Below are the code and all the weights of a small trained network. Each question names an input and a target symbol and asks about switching units off, where a switched-off unit gives its printed mean instead of its output.

import numpy as np


def w(rows, s, z=0):
    codes = np.array(rows[::2]) - 128.0
    scale = np.full(codes.shape[1], s)
    scale[-1] = z or s
    return codes * scale


def norm(h):
    return h / np.sqrt((h * h).mean(-1, keepdims=True) + 1e-5)


def softmax(a):
    e = np.exp(a - a.max(-1, keepdims=True))
    return e / e.sum(-1, keepdims=True)


def log_softmax(a):
    a = a - a.max(-1, keepdims=True)
    return a - np.log(np.exp(a).sum(-1, keepdims=True))


def net(x, mask):
    ids = ['ΣΩαγλφ'.index(c) for c in x.split()]
    T = len(ids)
    res = E[ids] + P[:T]
    u = 0
    for l in range(2):
        r = norm(res)
        for j in range(3):
            rows = slice(3 * j, 3 * j + 3)
            q, k, v = (r @ M[l][rows].T for M in (Q, K, V))
            z = softmax(np.where(np.tri(T) > 0, q @ k.T / 3**0.5, -1e9)) @ v
            o = O[l][rows]
            res = res + np.where(mask[u + j], z, o[:, -1]) @ o[:, :-1]
        u += 3
    return log_softmax(norm(res)[-1] @ U[:, :-1].T + U[:, -1])


Q, K, V, O = {}, {}, {}, {}
E = w([
[208,67,145,153,89,43,155,118,254],'Σ',
[136,79,101,132,170,201,69,140,92],'Ω',
[168,116,94,109,134,202,157,92,162],'α',
[153,176,79,107,66,113,117,120,166],'γ',
[40,111,201,163,206,159,119,108,155],'λ',
[107,108,155,231,43,98,217,94,108],'φ',
],0.019)
P = w([
[80,139,89,236,95,193,146,126,229],'0',
[142,142,115,192,133,151,123,108,167],'1',
[120,120,129,145,102,149,123,99,166],'2',
[117,113,136,107,85,142,116,95,157],'3',
[116,114,145,76,72,143,120,91,133],'4',
[116,110,145,39,59,141,119,89,112],'5',
[122,107,142,9,50,130,118,68,98],'6',
],0.012)
Q[0] = w([
[140,148,156,131,93,75,130,96,145],'L0H0',
[113,113,213,143,146,45,145,129,123],'L0H0',
[115,151,116,119,171,189,155,95,192],'L0H0',
[80,44,153,123,143,78,133,108,166],'L0H1',
[77,77,128,85,45,206,94,73,176],'L0H1',
[60,95,137,170,114,108,90,71,105],'L0H1',
[193,140,131,255,142,117,114,161,28],'L0H2',
[87,169,79,145,154,153,19,189,69],'L0H2',
[135,151,125,117,126,43,177,144,127],'L0H2',
],0.011)
K[0] = w([
[174,102,141,127,104,98,76,138,170],'L0H0',
[142,138,158,190,148,84,131,100,127],'L0H0',
[125,90,106,72,147,154,76,112,124],'L0H0',
[146,126,125,73,134,142,143,169,62],'L0H1',
[114,112,203,23,108,71,146,15,81],'L0H1',
[171,82,116,67,80,136,86,118,120],'L0H1',
[131,73,62,198,95,147,159,115,175],'L0H2',
[147,117,115,211,153,217,66,172,139],'L0H2',
[151,130,154,150,174,91,250,64,127],'L0H2',
],0.011)
V[0] = w([
[77,155,108,159,117,14,200,115,10],'L0H0',
[137,92,172,157,198,177,81,79,166],'L0H0',
[93,147,201,158,222,188,109,165,121],'L0H0',
[29,191,3,141,136,183,144,84,46],'L0H1',
[86,74,136,239,142,164,29,163,50],'L0H1',
[66,177,173,152,158,63,180,26,155],'L0H1',
[65,184,78,152,80,120,144,196,124],'L0H2',
[147,237,155,66,51,171,70,56,77],'L0H2',
[225,126,114,87,95,205,108,26,36],'L0H2',
],0.006)
O[0] = w([
[143,103,134,127,184,144,160,176,151,1],'L0H0',
[49,137,66,119,112,81,102,248,119,187],'L0H0',
[131,159,167,83,33,58,183,99,198,99],'L0H0',
[88,161,116,122,2,205,141,221,209,103],'L0H1',
[148,49,138,154,65,146,52,142,96,103],'L0H1',
[211,140,43,178,193,164,88,53,130,140],'L0H1',
[134,174,39,151,159,141,102,180,100,105],'L0H2',
[187,133,235,176,23,54,102,88,141,117],'L0H2',
[60,59,48,151,194,61,102,171,118,141],'L0H2',
],0.0069,0.0093)
Q[1] = w([
[209,107,190,236,74,120,173,107,195],'L1H0',
[185,179,156,160,74,205,69,174,44],'L1H0',
[51,132,163,64,81,124,149,85,134],'L1H0',
[92,46,178,104,97,81,90,98,144],'L1H1',
[181,122,83,118,89,184,112,150,93],'L1H1',
[187,108,114,135,111,121,183,47,255],'L1H1',
[198,45,188,90,145,90,105,153,167],'L1H2',
[136,70,72,106,69,118,54,12,83],'L1H2',
[92,128,115,83,179,155,39,215,61],'L1H2',
],0.0097)
K[1] = w([
[132,129,173,199,182,158,111,84,70],'L1H0',
[65,131,117,246,121,141,104,161,172],'L1H0',
[140,123,178,96,105,114,88,103,132],'L1H0',
[127,83,144,76,134,83,141,65,69],'L1H1',
[79,159,183,163,144,178,115,149,154],'L1H1',
[133,174,142,109,173,96,149,64,74],'L1H1',
[134,109,84,106,208,101,89,107,107],'L1H2',
[129,80,222,95,74,62,152,127,69],'L1H2',
[145,88,155,138,96,164,80,194,153],'L1H2',
],0.012)
V[1] = w([
[177,131,168,174,104,53,35,155,168],'L1H0',
[92,136,81,92,126,123,136,105,147],'L1H0',
[74,42,141,152,139,177,183,161,117],'L1H0',
[81,167,159,165,132,155,146,132,125],'L1H1',
[125,143,98,191,95,98,110,105,87],'L1H1',
[198,9,160,130,89,97,179,126,168],'L1H1',
[38,126,131,189,184,78,182,110,62],'L1H2',
[166,98,40,117,146,112,126,139,87],'L1H2',
[102,91,122,201,60,106,236,94,89],'L1H2',
],0.011)
O[1] = w([
[146,197,73,175,144,169,44,154,180,122],'L1H0',
[135,113,130,54,160,118,147,116,112,198],'L1H0',
[119,32,110,118,191,126,105,101,114,137],'L1H0',
[184,87,206,99,72,91,100,135,122,111],'L1H1',
[178,177,108,124,41,101,149,234,134,187],'L1H1',
[134,104,78,178,168,211,136,167,155,165],'L1H1',
[154,39,139,130,74,119,62,146,74,130],'L1H2',
[12,127,79,127,133,125,187,229,106,117],'L1H2',
[212,74,155,164,133,141,208,223,87,253],'L1H2',
],0.011,0.0066)
U = w([
[176,90,76,134,213,175,133,115,196,213],'Σ',
[27,35,42,164,7,103,93,100,131,2],'Ω',
[104,86,132,4,152,133,241,109,111,11],'α',
[172,225,92,80,49,121,146,149,116,250],'γ',
[215,67,94,86,61,136,70,3,138,79],'λ',
[240,73,153,113,107,141,150,227,65,233],'φ',
],0.0066,0.00089)

Each question gives the input, a string of symbols that net reads in full, and the target symbol t.
The units are the heads (3 rows each of Q, K, V and O). Each row of codes is followed by its name. A weight is (code - 128) times the scale printed after its matrix; where a second scale follows, it is the last column's (O and U).
mask holds one flag per head, layer by layer. A switched-off head (its flag False) gives its mean, the last column of its rows in O, instead of its output. The means were averaged over made-up inputs and are rounded, as every weight is.
A unit's drop is (log p(t) with every unit on - log p(t) with that unit switched off) / (log p(t) with every unit on - log p(t) with every unit switched off).
The circuit of an input: a set's keep is (log p(t) with only the set's units on - log p(t) with every unit switched off) / (log p(t) with every unit on - log p(t) with every unit switched off). Starting from all 6 units, units are removed one at a time, each time the one whose removal leaves the highest keep (on an exact tie, the one counted first), for as long as the keep stays at least 0.8.
units of the circuit, in order: the units of the circuit, biggest drop first
most important unit: the unit with the biggest drop
heads that matter: for each layer, one digit per head in row order, 1 if its drop is at least 0.15 and else 0, layers parted by /
drop when u is switched off: that unit's drop, to one decimal
input α Ω Ω α λ Ω, target α: units of the circuit, in order	(L1H0)
input α α λ, target α: heads that matter	000 / 100
input λ α Σ, target Σ: units of the circuit, in order	(L0H1; L1H1)
input Ω Ω Σ λ Σ, target λ: heads that matter	000 / 001
input Σ Ω λ, target Ω: heads that matter	110 / 000
input Ω γ φ γ Ω, target γ: heads that matter	000 / 100
input Ω Ω Ω Σ Ω α Ω, target α: heads that matter	111 / 101
input Ω γ Σ γ Ω Σ λ, target Σ: heads that matter	000 / 010
input Ω λ Ω, target λ: units of the circuit, in order	(L1H2; L0H0)
input α φ γ γ, target φ: heads that matter	100 / 001
input α φ γ λ α α, target λ: units of the circuit, in order	(L0H2; L0H0; L1H2)
input Σ γ Ω α, target γ: heads that matter	001 / 000
input Ω Σ λ Σ α, target λ: units of the circuit, in order	(L0H0; L1H2)
input Σ α Σ γ Ω α Σ, target γ: most important unit	L0H1
input Σ Σ γ Σ λ γ, target λ: units of the circuit, in order	(L0H0; L1H2)
input Ω λ α Σ α Σ, target α: units of the circuit, in order	(L1H0; L0H1)
input Ω Σ α α Ω φ λ, target φ: heads that matter	000 / 001
input Ω Σ Ω, target Σ: heads that matter	010 / 001
input Ω λ Σ Σ γ γ Ω, target λ: units of the circuit, in order	(L0H1; L1H2)
input α α Ω, target Ω: units of the circuit, in order	(L1H2)
input Σ Ω γ φ φ Σ λ, target Σ: heads that matter	001 / 010
input λ α λ λ, target λ: heads that matter	010 / 001
input α Σ γ λ γ α Σ, target γ: units of the circuit, in order	(L0H2; L1H0; L0H1)
input α Σ λ Ω λ, target Ω: heads that matter	010 / 000
input Ω Ω Σ γ α, target γ: units of the circuit, in order	(L0H2; L0H1; L1H0)
input Σ φ Σ Ω γ λ, target γ: drop when L1H0 is switched off	0.5
